Moves between items:
J720 k J15
J720 h J493
J720 v J142
J559 k J159
J559 h J762
J559 v J15
J461 k J621
J461 h J42
J461 v J538
J159 k J622
J159 h J636
J159 v J559
J42 k J401
J42 h J461
J42 v J910
J647 k J519
J647 h J443
J647 v J621
J401 k J242
J401 h J538
J401 v J42
J443 k J910
J443 h J647
J443 v J349
J538 k J461
J538 h J401
J538 v J622
J621 k J647
J621 h J910
J621 v J461
J237 k J493
J237 h J15
J237 v J762
J242 k J636
J242 h J622
J242 v J401
J349 k J443
J349 h J519
J349 v J540
J622 k J538
J622 h J242
J622 v J159
J15 k J559
J15 h J237
J15 v J720
J142 k J720
J142 h J540
J142 v J519
J636 k J762
J636 h J159
J636 v J242
J762 k J237
J762 h J559
J762 v J636
J910 k J42
J910 h J621
J910 v J443
J540 k J349
J540 h J142
J540 v J493
J519 k J142
J519 h J349
J519 v J647
J493 k J540
J493 h J720
J493 v J237

Rows of some items; one shown again gets a slightly different row:
J443
[-5.18,  3.71, -7.78,  2.36,  1.26,  8.05, -2.85, -0.53,  1.46,  4.05,  0.56]
J15
[ 8.52, -3.18,  0.18, -8.65,  2.84, -3.90, -0.42, -2.60,  0.59,  4.96, -1.25]
J237
[ 4.56, -2.68, -2.17, -7.39,  1.79, -3.08, -6.80, -5.15, -2.39,  5.05, -1.41]
J559
[ 3.46, -2.72,  6.37, -3.44, -1.86, -8.71,  3.85,  0.40, -2.66, -5.15, -0.49]
J636
[-6.44,  0.30, -5.40,  7.11,  0.15,  8.01,  0.25,  0.10,  4.16, -2.07,  2.11]
J636
[-6.92,  1.55, -4.54,  7.42,  0.00,  7.27, -0.25,  0.50,  4.35, -2.40,  2.67]
J621
[ 7.19, -0.97,  5.97, -7.33, -0.42, -7.49, -0.43, -1.10, -3.97,  0.86, -2.17]
J242
[-1.97,  5.30,  6.72,  7.21, -2.60,  1.75,  2.65,  4.62, -0.67, -6.55,  1.86]
J142
[-7.96,  0.39, -4.69,  5.32,  1.19,  7.17, -5.58,  0.78,  1.54,  1.00, -0.79]
J910
[ 3.29, -5.20, -4.02, -3.24,  6.08,  3.29, -4.12, -5.40, -0.27,  8.33, -1.00]
J159
[-4.35,  5.51,  3.96,  3.11, -4.93, -2.82,  5.22,  6.03, -0.17, -6.11,  1.50]
J621
[ 6.94, -1.06,  5.89, -6.94, -0.69, -7.07, -0.25, -1.12, -3.95,  1.19, -1.68]
J237
[ 4.65, -3.10, -1.68, -7.76,  2.43, -3.35, -6.48, -4.87, -3.07,  4.78, -1.42]
J910
[ 3.85, -4.15, -3.74, -3.33,  6.34,  3.48, -4.01, -5.64, -0.23,  7.24, -1.44]
J636
[-6.53,  1.02, -4.93,  7.21,  0.39,  7.53, -0.55,  0.51,  3.95, -2.63,  2.80]
J622
[-5.29,  4.08, -0.74,  9.72,  2.38,  6.01, -0.18,  3.13,  1.67, -1.25,  2.17]
J142
[-8.16, -0.54, -4.98,  5.44,  0.80,  6.67, -6.13,  1.06,  2.04,  1.08, -0.63]
J142
[-7.77,  0.03, -4.67,  6.02,  1.83,  7.26, -5.98,  0.93,  1.41,  0.92, -0.64]
J349
[-8.51,  2.00,  0.34,  9.18, -1.61,  2.79,  0.68,  2.84,  0.56, -4.46,  1.20]
J519
[-4.42,  2.29,  1.92,  8.65, -1.34,  3.17,  5.29,  6.25,  2.92, -3.70,  0.77]
J720
[ 0.84, -1.29, -8.37, -3.19,  2.48,  4.73, -3.41, -6.34, -1.65,  6.61, -1.60]
J538
[-4.07, -3.65, -6.25,  0.16,  3.50,  9.95, -3.97, -3.33,  0.71,  2.44, -0.16]
J540
[ 0.81,  1.14,  7.38,  3.24, -1.21, -4.83,  4.98,  6.41,  1.90, -5.69,  1.11]
J622
[-5.63,  4.63, -0.96, 10.11,  1.50,  5.91, -0.59,  2.23,  1.62, -1.35,  2.58]
J237
[ 4.40, -2.75, -1.83, -7.04,  2.71, -3.26, -6.23, -5.52, -3.36,  5.45, -2.67]
J443
[-5.24,  3.29, -7.72,  3.34,  1.43,  8.67, -3.01, -1.23,  2.46,  3.78,  0.26]
J242
[-2.31,  4.86,  6.38,  6.71, -2.54,  1.45,  2.59,  4.89, -0.28, -6.32,  2.57]
J519
[-4.16,  1.71,  1.70,  8.24, -1.89,  3.24,  4.97,  5.29,  3.75, -3.95,  0.68]
J142
[-7.51,  0.00, -4.01,  5.83,  1.14,  7.59, -6.16,  1.14,  2.08,  1.14, -0.03]
J622
[-5.08,  4.48, -0.40,  9.39,  1.68,  6.47, -1.35,  2.71,  2.19, -1.15,  2.43]
J621
[ 7.05, -0.86,  6.23, -6.97, -1.21, -6.93, -1.82, -0.96, -3.88,  1.12, -1.26]
J461
[ 2.23, -4.47, -5.52, -7.17,  1.82, -2.61, -2.47, -4.34,  0.67,  9.48, -2.03]

From each start, follow one symbol. Which item do you reach?
Answer with the item's name.
new walk
[ 8.15, -2.89,  1.08, -9.24,  3.90, -3.89, -0.84, -2.65, -0.29,  4.38, -1.38]
k
J559
new walk
[ 8.26, -3.06,  0.34, -9.03,  3.83, -3.67, -1.05, -2.45, -0.34,  4.62, -0.68]
v
J720
new walk
[ 2.65,  3.19,  6.74, -0.09, -3.37, -5.63,  5.13,  1.78,  0.40, -8.11,  3.53]
v
J621
new walk
[ 2.79, -4.00, -5.16, -6.49,  2.12, -2.77, -2.38, -3.69,  0.19,  8.93, -2.02]
v
J538
new walk
[ 6.59, -0.89,  5.77, -5.92, -0.86, -7.29, -0.77, -1.46, -4.47,  0.81, -1.37]
h
J910
new walk
[-9.14,  2.04,  0.62,  8.76, -1.59,  3.24,  0.44,  3.04, -0.63, -4.92,  1.31]
v
J540
new walk
[ 7.97,  0.38,  4.07, -5.91, -1.94, -8.00,  5.07, -2.63, -2.87, -1.74,  0.79]
k
J540
new walk
[ 1.42, -1.19, -8.55, -3.26,  2.31,  4.14, -3.72, -5.79, -1.62,  6.76, -2.31]
k
J15
new walk
[ 1.20, -0.60, -8.54, -3.02,  1.86,  4.27, -4.75, -6.84, -1.47,  6.76, -1.85]
k
J15
new walk
[-4.16, -3.01, -7.12,  0.14,  2.86,  9.32, -2.99, -3.53,  0.79,  2.65, -0.49]
v
J622
new walk
[-1.56,  4.70,  6.84,  6.88, -2.45,  1.62,  0.90,  5.06, -0.46, -7.68,  2.34]
k
J636
new walk
[ 3.46, -4.60, -4.55, -3.77,  5.06,  3.47, -3.77, -5.22, -0.05,  7.31, -1.48]
h
J621
new walk
[-2.83, -3.41, -7.09,  0.45,  2.53,  5.92, -3.44, -1.29,  0.86,  8.62, -3.09]
k
J237
new walk
[ 2.87,  3.01,  6.24,  0.25, -3.48, -5.07,  4.40,  1.23, -0.40, -7.69,  4.20]
v
J621
new walk
[-2.86,  6.33,  4.51,  3.42, -4.35, -2.79,  5.08,  5.41,  0.20, -6.14,  1.39]
h
J636
new walk
[-7.20,  0.15, -5.42,  6.90, -0.04,  7.39,  0.06,  0.76,  4.14, -2.48,  2.60]
h
J159
new walk
[-4.86,  3.67, -0.69,  9.98,  2.25,  6.33, -1.13,  2.12,  1.34, -0.94,  2.22]
v
J159
new walk
[ 7.72,  0.31,  4.65, -6.43, -1.38, -7.42,  5.16, -1.18, -3.17, -2.55,  0.51]
k
J540
new walk
[ 7.82, -3.29,  1.46, -9.07,  3.31, -3.56, -0.04, -2.60,  0.39,  4.18, -1.63]
v
J720
new walk
[ 7.02, -0.87,  6.47, -7.01, -1.00, -7.46, -0.90, -1.53, -4.05,  1.78, -1.22]
h
J910
new walk
[ 2.27,  2.69,  6.01,  0.57, -3.95, -5.03,  5.60,  1.49,  0.64, -8.03,  3.68]
v
J621
new walk
[ 1.26, -0.60, -8.58, -3.59,  1.90,  4.29, -3.72, -6.34, -1.82,  6.13, -1.88]
k
J15
new walk
[ 2.58, -4.49, -5.30, -6.85,  1.96, -1.85, -2.02, -4.38,  0.73,  8.28, -2.19]
v
J538
new walk
[  5.03,  -5.60,   1.27, -10.26,  -0.87,  -5.68,  -0.19,  -2.79,  -2.28,   0.49,  -1.27]
v
J910
new walk
[ 1.43, -4.76, -5.36, -6.35,  1.80, -2.95, -1.84, -3.89,  0.13,  8.48, -1.59]
v
J538
new walk
[ 2.73,  2.75,  7.19,  0.13, -3.38, -5.64,  5.26,  1.75,  0.37, -8.86,  3.57]
h
J443
new walk
[ 3.21,  2.89,  5.93,  0.71, -3.93, -5.13,  4.55,  1.10,  0.25, -7.96,  3.23]
k
J519
new walk
[ 2.93,  2.79,  6.86,  0.45, -4.00, -5.71,  4.81,  1.06, -0.32, -8.25,  3.72]
k
J519
new walk
[ 2.56, -4.01, -5.56, -6.76,  2.13, -2.03, -2.22, -3.99,  0.39,  8.60, -2.48]
k
J621
new walk
[-3.85,  1.97,  2.05,  8.54, -2.03,  3.15,  4.76,  6.48,  3.21, -3.67,  0.40]
h
J349
new walk
[ 3.34, -3.11,  6.27, -3.75, -1.62, -8.79,  4.09,  0.52, -2.23, -5.66, -0.26]
v
J15
new walk
[ 3.50, -3.04,  7.06, -3.09, -1.48, -9.33,  3.21,  1.03, -2.73, -5.62,  0.42]
k
J159
new walk
[  5.00,  -5.96,   1.22, -10.54,  -1.17,  -6.21,  -0.04,  -2.70,  -1.67,   1.14,  -1.53]
v
J910
new walk
[ 3.84, -5.05,  2.18, -9.59, -1.14, -5.27, -0.43, -2.81, -2.46,  1.06, -1.40]
v
J910
new walk
[-1.67,  4.92,  6.94,  7.14, -3.17,  1.24,  2.70,  4.27,  0.29, -7.17,  1.52]
h
J622
new walk
[-4.03,  2.49,  1.99,  9.16, -1.98,  2.11,  5.05,  5.82,  3.35, -3.79,  0.43]
h
J349
new walk
[-3.87, -3.02, -6.79,  0.60,  3.14,  9.13, -3.46, -3.14,  1.09,  3.00,  0.06]
k
J461
new walk
[ 3.91, -4.93, -4.27, -3.20,  5.78,  3.71, -4.10, -5.93,  0.62,  7.89, -1.48]
v
J443
new walk
[ 8.43,  0.01,  3.78, -5.79, -1.77, -6.47,  5.00, -1.63, -1.86, -1.42,  0.01]
v
J237
new walk
[ 2.84,  2.88,  5.99, -0.10, -4.02, -4.97,  5.04,  1.19, -0.36, -7.70,  4.53]
v
J621
new walk
[ 7.70, -0.61,  6.10, -6.71, -0.93, -7.24, -1.27, -0.74, -4.73,  1.34, -1.41]
h
J910
new walk
[-2.91, -2.44, -6.84, -0.05,  2.25,  5.60, -3.65, -0.51,  0.65,  7.77, -3.70]
h
J559
new walk
[ 7.53, -0.27,  4.01, -6.99, -2.00, -6.86,  4.70, -2.51, -2.47, -2.30,  0.18]
k
J540
new walk
[ 3.68, -3.06,  6.73, -4.44, -1.70, -9.20,  3.83,  0.71, -3.03, -5.54, -0.37]
v
J15
new walk
[-4.86,  2.25,  2.39,  8.84, -2.38,  2.86,  4.90,  6.47,  2.83, -4.56,  0.90]
k
J142
new walk
[ 8.70, -2.97,  0.49, -8.50,  3.26, -3.59, -0.51, -2.14,  0.40,  3.90, -1.94]
k
J559
new walk
[-8.35,  0.79, -4.52,  6.06,  1.68,  6.53, -5.79,  1.13,  1.37,  1.11, -0.62]
v
J519
new walk
[-1.43,  5.59,  6.43,  6.40, -2.90,  2.18,  1.96,  5.60, -0.52, -7.38,  1.51]
k
J636
new walk
[-2.01,  5.31,  6.03,  6.73, -2.45,  2.05,  1.95,  5.11, -0.62, -6.55,  1.93]
k
J636
